Below is a small trained network, with its code and all its weights. Each question gives an input and a class and asks what happens when units are switched off, that is, made to give their printed mean instead of their output.

import numpy as np


def w(rows, s, z=0):
    codes = np.array(rows[::2]) - 128.0
    scale = np.full(codes.shape[1], s)
    scale[-1] = z or s
    return codes * scale


def norm(h):
    return h / np.sqrt((h * h).mean(-1, keepdims=True) + 1e-5)


def f(y):
    return y / 2 * (1 + np.tanh(0.7978845608 * (y + 0.044715 * y**3)))


def log_softmax(a):
    a = a - a.max(-1, keepdims=True)
    return a - np.log(np.exp(a).sum(-1, keepdims=True))


def net(x, mask):
    res = np.array(x, float).reshape(1, 6) / 4 @ E
    u = 0
    for l in range(2):
        y = f(norm(res) @ A[l][:, :-1].T + A[l][:, -1])
        res = res + np.where(mask[u : u + 12], y, B[l][:, -1]) @ B[l][:, :-1]
        u += 12
    return log_softmax(norm(res)[-1] @ U[:, :-1].T + U[:, -1])


A, B = {}, {}
E = w([
[85,191,14,115,30,126],'x0',
[127,90,76,220,127,100],'x1',
[158,68,119,100,22,203],'x2',
[168,182,223,251,126,159],'x3',
[185,150,164,70,80,90],'x4',
[253,136,140,132,121,184],'x5',
],0.0044)
A[0] = w([
[163,117,170,185,169,144,120],'L0N1',
[120,86,91,81,157,68,72],'L0N2',
[141,57,80,132,112,252,49],'L0N3',
[90,59,92,79,44,133,106],'L0N4',
[18,168,124,186,115,250,109],'L0N5',
[216,126,114,75,35,145,96],'L0N6',
[108,132,191,71,149,142,63],'L0N7',
[91,255,113,191,133,94,3],'L0N8',
[48,120,59,137,174,146,109],'L0N9',
[130,138,94,212,93,113,109],'L0N10',
[96,20,129,211,40,167,29],'L0N11',
[129,120,116,146,122,144,110],'L0N12',
],0.009,0.0049)
B[0] = w([
[143,104,163,224,154,98,254],'L0N1',
[45,99,97,139,153,122,193],'L0N2',
[201,63,108,113,126,187,195],'L0N3',
[150,126,177,198,171,98,255],'L0N4',
[231,88,123,109,48,72,237],'L0N5',
[71,197,81,130,124,206,249],'L0N6',
[59,108,172,81,189,139,144],'L0N7',
[244,190,176,61,72,53,206],'L0N8',
[142,78,93,121,75,55,236],'L0N9',
[162,160,216,76,121,125,197],'L0N10',
[21,61,254,129,34,165,191],'L0N11',
[140,97,162,84,131,115,119],'L0N12',
],0.0074,0.003)
A[1] = w([
[85,60,140,82,147,117,149],'L1N1',
[160,246,109,123,104,129,106],'L1N2',
[119,132,164,188,117,141,107],'L1N3',
[136,206,76,116,100,165,104],'L1N4',
[158,86,90,132,154,221,2],'L1N5',
[156,170,205,173,184,139,78],'L1N6',
[198,134,180,130,115,164,146],'L1N7',
[88,110,125,158,129,59,85],'L1N8',
[72,122,117,92,160,89,116],'L1N9',
[190,125,150,204,205,124,81],'L1N10',
[72,117,197,56,165,138,98],'L1N11',
[164,152,166,91,106,50,87],'L1N12',
],0.012,0.0065)
B[1] = w([
[164,155,161,90,98,132,202],'L1N1',
[102,240,130,164,67,99,198],'L1N2',
[93,123,181,71,152,122,171],'L1N3',
[2,156,124,145,133,172,167],'L1N4',
[251,137,44,217,177,220,149],'L1N5',
[82,125,52,131,147,106,233],'L1N6',
[92,96,78,120,175,112,253],'L1N7',
[103,98,58,92,127,160,191],'L1N8',
[182,157,101,53,200,131,192],'L1N9',
[2,110,160,176,203,55,240],'L1N10',
[184,173,204,148,139,186,169],'L1N11',
[182,138,122,177,176,122,214],'L1N12',
],0.0088,0.0055)
U = w([
[191,90,71,158,158,226,142],'0',
[186,201,214,47,218,161,1],'1',
[11,225,105,122,91,187,239],'2',
[131,102,31,22,165,68,124],'3',
[21,99,169,181,229,61,184],'4',
[179,242,134,168,94,26,42],'5',
[85,68,254,142,75,171,136],'6',
[158,53,124,124,30,66,95],'7',
],0.018,0.0018)

Each question gives the input, the list of numbers given to net, and the class t.
The units are the neurons (one row each of A and B). Each row of codes is followed by its name. A weight is (code - 128) times the scale printed after its matrix; where a second scale follows, it is the last column's (A, B and U).
mask holds one flag per neuron, layer by layer. A switched-off neuron (its flag False) gives its mean, the last column of its row in B, instead of its output. The means were averaged over made-up inputs and are rounded, as every weight is.
A unit's drop is (log p(t) with every unit on - log p(t) with that unit switched off) / (log p(t) with every unit on - log p(t) with every unit switched off).
The circuit of an input: a set's keep is (log p(t) with only the set's units on - log p(t) with every unit switched off) / (log p(t) with every unit on - log p(t) with every unit switched off). Starting from the 12 units with the biggest drops (on a tie, the unit counted first), units are removed one at a time, each time the one whose removal leaves the highest keep (on an exact tie, the one counted first), for as long as the keep stays at least 0.8.
circuit, biggest first: the units of the circuit, biggest drop first
unit that matters most: the unit with the biggest drop
k most important neurons: the k neurons with the biggest drops, biggest first
drop when u is switched off: that unit's drop, to one decimal
input [0,5,-8,3,8,-4], class 5: circuit, biggest first	[L0N8]
input [6,4,1,5,-6,6], class 7: circuit, biggest first	[L0N5 L0N11]
input [-7,0,-4,-8,-4,6], class 1: circuit, biggest first	[L1N1 L1N11]
input [-8,7,3,-5,6,-6], class 3: 3 most important neurons	[L1N8 L0N10 L0N2]
input [4,2,5,-3,2,-3], class 6: 2 most important neurons	[L0N4 L0N11]
input [-1,-3,-6,4,0,-5], class 5: 3 most important neurons	[L0N8 L0N4 L1N2]
input [-5,0,5,-1,8,-3], class 1: circuit, biggest first	[L0N7 L1N11]
input [6,2,8,-8,0,-5], class 7: 2 most important neurons	[L0N4 L1N7]
input [4,7,-4,-2,1,1], class 5: 2 most important neurons	[L0N8 L0N10]
input [-4,7,-2,0,-5,-5], class 7: 2 most important neurons	[L0N9 L0N4]
input [-2,4,1,-6,-5,3], class 0: 3 most important neurons	[L0N3 L1N5 L0N5]
input [1,-4,-8,-1,0,1], class 5: 2 most important neurons	[L0N8 L1N2]
input [0,0,8,-7,2,-4], class 0: 2 most important neurons	[L0N6 L0N3]
input [-4,3,-7,-8,3,3], class 3: unit that matters most	L0N10
input [6,-8,1,-6,-5,4], class 2: 2 most important neurons	[L1N4 L0N6]
input [4,7,7,5,-6,-8], class 7: 2 most important neurons	[L0N5 L0N9]
input [2,-1,-7,-2,-7,2], class 5: drop when L0N8 is switched off	0.7
input [-6,3,7,5,5,-7], class 6: drop when L0N11 is switched off	1.6
input [3,4,2,5,3,-5], class 5: drop when L1N8 is switched off	0.2
input [4,3,4,-8,5,1], class 2: unit that matters most	L0N6
input [4,8,4,7,4,-2], class 6: drop when L0N11 is switched off	1.6
input [-4,3,8,-6,-3,-1], class 6: 2 most important neurons	[L0N11 L0N4]
